Below are the code and all the weights of a small trained network. Each question names an input and a target symbol and asks about switching units off, where a switched-off unit gives its printed mean instead of its output.

import numpy as np


def w(rows, s, z=0):
    codes = np.array(rows[::2]) - 128.0
    scale = np.full(codes.shape[1], s)
    scale[-1] = z or s
    return codes * scale


def norm(h):
    return h / np.sqrt((h * h).mean(-1, keepdims=True) + 1e-5)


def f(y):
    return y / 2 * (1 + np.tanh(0.7978845608 * (y + 0.044715 * y**3)))


def softmax(a):
    e = np.exp(a - a.max(-1, keepdims=True))
    return e / e.sum(-1, keepdims=True)


def log_softmax(a):
    a = a - a.max(-1, keepdims=True)
    return a - np.log(np.exp(a).sum(-1, keepdims=True))


def net(x, mask):
    ids = ['ΣΨαεζηω'.index(c) for c in x.split()]
    T = len(ids)
    res = E[ids] + P[:T]
    r = norm(res)
    for j in range(3):
        rows = slice(4 * j, 4 * j + 4)
        q, k, v = (r @ M[0][rows].T for M in (Q, K, V))
        z = softmax(np.where(np.tri(T) > 0, q @ k.T / 4**0.5, -1e9)) @ v
        o = O[0][rows]
        res = res + np.where(mask[j], z, o[:, -1]) @ o[:, :-1]
    y = f(norm(res) @ A[0][:, :-1].T + A[0][:, -1])
    res = res + np.where(mask[3:7], y, B[0][:, -1]) @ B[0][:, :-1]
    return log_softmax(norm(res)[-1] @ U[:, :-1].T + U[:, -1])


Q, K, V, O, A, B = {}, {}, {}, {}, {}, {}
E = w([
[200,75,178,139,50,190,157,118,73,103,98,116],'Σ',
[119,181,176,97,91,144,159,115,167,12,109,141],'Ψ',
[104,173,119,127,196,98,162,137,79,69,24,106],'α',
[186,144,145,8,127,147,101,123,145,116,83,155],'ε',
[87,167,148,65,78,148,126,160,174,173,20,139],'ζ',
[77,146,129,115,111,40,118,151,86,80,161,55],'η',
[93,96,101,66,137,182,173,87,128,172,151,180],'ω',
],0.013)
P = w([
[178,77,142,169,175,23,145,70,232,202,100,207],'0',
[144,118,1,134,72,34,153,70,147,165,88,178],'1',
[134,110,81,121,91,18,156,102,113,163,94,173],'2',
[108,123,97,131,92,76,136,57,106,120,80,144],'3',
[122,152,88,119,80,116,144,65,111,114,93,114],'4',
[118,151,135,128,98,103,145,86,104,121,123,105],'5',
[126,146,153,127,115,119,138,117,106,116,127,131],'6',
[129,139,152,118,118,133,140,146,108,103,129,132],'7',
[122,145,177,114,124,152,130,127,109,95,144,115],'8',
[131,147,175,104,148,167,130,152,105,93,142,113],'9',
[120,145,165,106,143,191,121,167,94,73,136,118],'10',
[110,162,178,94,164,197,107,179,93,69,137,107],'11',
[118,157,183,80,173,201,108,209,98,82,136,107],'12',
[126,128,227,61,233,145,83,170,119,88,144,100],'13',
],0.0071)
Q[0] = w([
[109,135,107,84,84,180,222,23,152,116,58,245],'h0',
[211,106,46,192,115,169,135,142,194,196,221,158],'h0',
[31,217,190,35,101,199,171,163,149,69,75,204],'h0',
[195,139,201,45,115,234,161,105,195,68,133,242],'h0',
[100,170,118,70,63,66,164,151,74,94,47,55],'h1',
[6,89,57,179,100,88,114,106,163,228,135,165],'h1',
[171,149,228,140,31,202,125,129,190,82,119,177],'h1',
[180,160,218,115,113,188,42,156,254,146,155,163],'h1',
[184,193,239,28,209,184,159,188,58,42,57,31],'h2',
[77,75,47,209,153,90,99,122,207,185,252,165],'h2',
[96,151,65,68,106,109,157,146,98,110,101,92],'h2',
[152,167,72,72,107,100,97,168,160,103,237,112],'h2',
],0.0065)
K[0] = w([
[137,41,169,143,43,239,216,93,25,129,125,128],'h0',
[137,154,97,95,69,89,184,111,235,190,86,214],'h0',
[164,56,140,169,110,233,104,220,46,123,183,106],'h0',
[224,31,156,121,56,208,140,141,80,115,82,126],'h0',
[161,111,200,155,69,190,111,154,16,124,170,64],'h1',
[194,77,80,169,123,53,154,61,136,133,136,139],'h1',
[53,181,96,15,207,136,63,160,136,92,209,118],'h1',
[37,221,108,137,253,89,105,193,179,83,110,134],'h1',
[48,143,178,85,198,206,72,208,112,99,133,104],'h2',
[227,101,137,222,104,42,153,38,186,89,77,179],'h2',
[88,69,130,98,85,183,108,122,113,173,209,114],'h2',
[143,79,125,190,132,142,202,132,121,160,94,133],'h2',
],0.0066)
V[0] = w([
[153,31,109,120,129,148,150,116,126,141,167,120],'h0',
[115,112,108,153,133,168,254,83,79,120,179,159],'h0',
[62,136,118,101,172,118,131,137,192,134,202,150],'h0',
[156,142,114,81,101,186,146,141,113,71,158,146],'h0',
[94,80,137,163,83,133,148,156,141,181,93,100],'h1',
[55,140,117,38,164,120,119,73,132,198,164,109],'h1',
[97,142,170,139,100,81,55,157,113,87,180,64],'h1',
[92,99,131,176,142,124,230,112,76,91,198,107],'h1',
[74,102,184,81,13,155,117,198,176,168,107,124],'h2',
[151,31,129,62,62,109,86,86,135,77,195,184],'h2',
[63,183,153,149,134,200,182,100,130,113,167,220],'h2',
[185,140,113,62,192,172,112,119,67,154,82,180],'h2',
],0.0074)
O[0] = w([
[114,95,162,100,133,55,172,176,51,79,102,133,143],'h0',
[164,188,245,60,151,121,114,115,66,174,107,116,169],'h0',
[115,200,59,143,179,82,141,56,50,99,119,122,6],'h0',
[147,120,157,168,130,58,78,135,119,190,154,102,173],'h0',
[86,186,171,155,82,178,93,79,76,86,26,164,117],'h1',
[112,177,168,77,70,32,117,149,34,122,163,193,102],'h1',
[152,91,63,52,124,126,47,84,111,18,130,109,95],'h1',
[186,149,150,114,212,121,132,139,94,110,59,136,103],'h1',
[20,134,147,137,131,91,3,160,127,147,105,164,171],'h2',
[80,82,190,169,245,62,99,101,14,125,192,76,132],'h2',
[88,107,199,60,169,184,186,77,120,209,40,126,136],'h2',
[165,236,165,202,195,149,124,111,132,113,126,146,185],'h2',
],0.0064,0.012)
A[0] = w([
[112,147,131,241,173,215,144,202,130,85,216,22,166],'n0',
[140,92,134,71,113,131,128,177,38,203,165,247,225],'n1',
[91,115,179,89,156,87,183,219,132,161,145,112,254],'n2',
[114,165,1,101,110,108,42,140,90,87,186,135,29],'n3',
],0.0063,0.001)
B[0] = w([
[239,65,82,36,246,82,54,161,140,129,65,253,189],'n0',
[97,176,151,80,246,232,142,101,94,183,101,97,214],'n1',
[101,150,57,63,97,174,132,114,46,62,196,77,254],'n2',
[115,48,33,103,69,140,164,87,100,37,80,81,156],'n3',
],0.0077,0.0059)
U = w([
[184,47,164,230,81,123,99,135,72,176,91,108,156],'Σ',
[40,2,125,125,178,189,147,57,183,153,148,107,3],'Ψ',
[195,159,101,122,106,178,180,127,184,135,82,133,119],'α',
[217,143,128,139,171,47,68,150,143,141,185,204,111],'ε',
[32,145,116,161,69,127,33,140,174,175,94,184,68],'ζ',
[95,56,71,96,96,123,118,125,102,30,95,147,212],'η',
[104,197,136,112,175,109,116,44,23,130,93,144,164],'ω',
],0.0066,0.0038)

Each question gives the input, a string of symbols that net reads in full, and the target symbol t.
The units are the heads (4 rows each of Q, K, V and O) and the neurons (one row each of A and B). Each row of codes is followed by its name. A weight is (code - 128) times the scale printed after its matrix; where a second scale follows, it is the last column's (O, A, B and U).
mask holds one flag per unit, heads first, then neurons. A switched-off unit (its flag False) gives its mean, the last column of its rows in O or B, instead of its output. The means were averaged over made-up inputs and are rounded, as every weight is.
A unit's drop is (log p(t) with every unit on - log p(t) with that unit switched off) / (log p(t) with every unit on - log p(t) with every unit switched off).
The circuit of an input: a set's keep is (log p(t) with only the set's units on - log p(t) with every unit switched off) / (log p(t) with every unit on - log p(t) with every unit switched off). Starting from all 7 units, units are removed one at a time, each time the one whose removal leaves the highest keep (on an exact tie, the one counted first), for as long as the keep stays at least 0.8.
circuit, biggest first: the units of the circuit, biggest drop first
which heads matter: for each layer, one digit per head in row order, 1 if its drop is at least 0.15 and else 0, layers parted by /
drop of u: that unit's drop, to one decimal
input ω α η α Ψ α α Ψ Ψ α ω, target ω: which heads matter => 100
input ε ω Σ ε ε ω α α η, target ε: circuit, biggest first => (n0)
input ζ ζ ε α ζ α Ψ α Ψ Ψ α ζ α, target ζ: which heads matter => 001
input ε Ψ Σ α α ζ α η ω Σ, target ω: circuit, biggest first => (h1, n1)
input α α α ε Ψ η α ε, target η: which heads matter => 111
input ε Ψ ε ζ Σ α α η Σ, target η: which heads matter => 011
input ζ Σ Σ α Σ η, target ε: which heads matter => 010
input α ω ε ω ζ α α α, target ζ: which heads matter => 110
input Ψ η α η, target η: which heads matter => 000
input η ω ε, target ω: which heads matter => 000
input ε Σ ε Ψ ω Σ, target ω: which heads matter => 011
input Ψ η α ζ ω α η ε, target η: which heads matter => 110
input α ε α, target ε: circuit, biggest first => (h2, n0, h1)
input ζ ε α η α α Ψ ζ Ψ α ω α ε, target ω: circuit, biggest first => (h0)
input ε α η ζ Ψ α ζ Ψ η α, target η: which heads matter => 001
input ω ε ζ Ψ, target ζ: which heads matter => 001
input ζ ε ζ ω α ω ζ η, target ω: circuit, biggest first => (h1, h0)
input ζ ε η α ε Ψ α η η α η α, target η: drop of h2 => 0.1
input Σ ζ Σ α Ψ α α Σ Σ, target α: drop of h0 => -0.1
input Ψ α ε Ψ, target ε: drop of n0 => 0.1
input η α ω, target ω: drop of h0 => 0.1
input ε α α η Ψ, target η: circuit, biggest first => (h2)
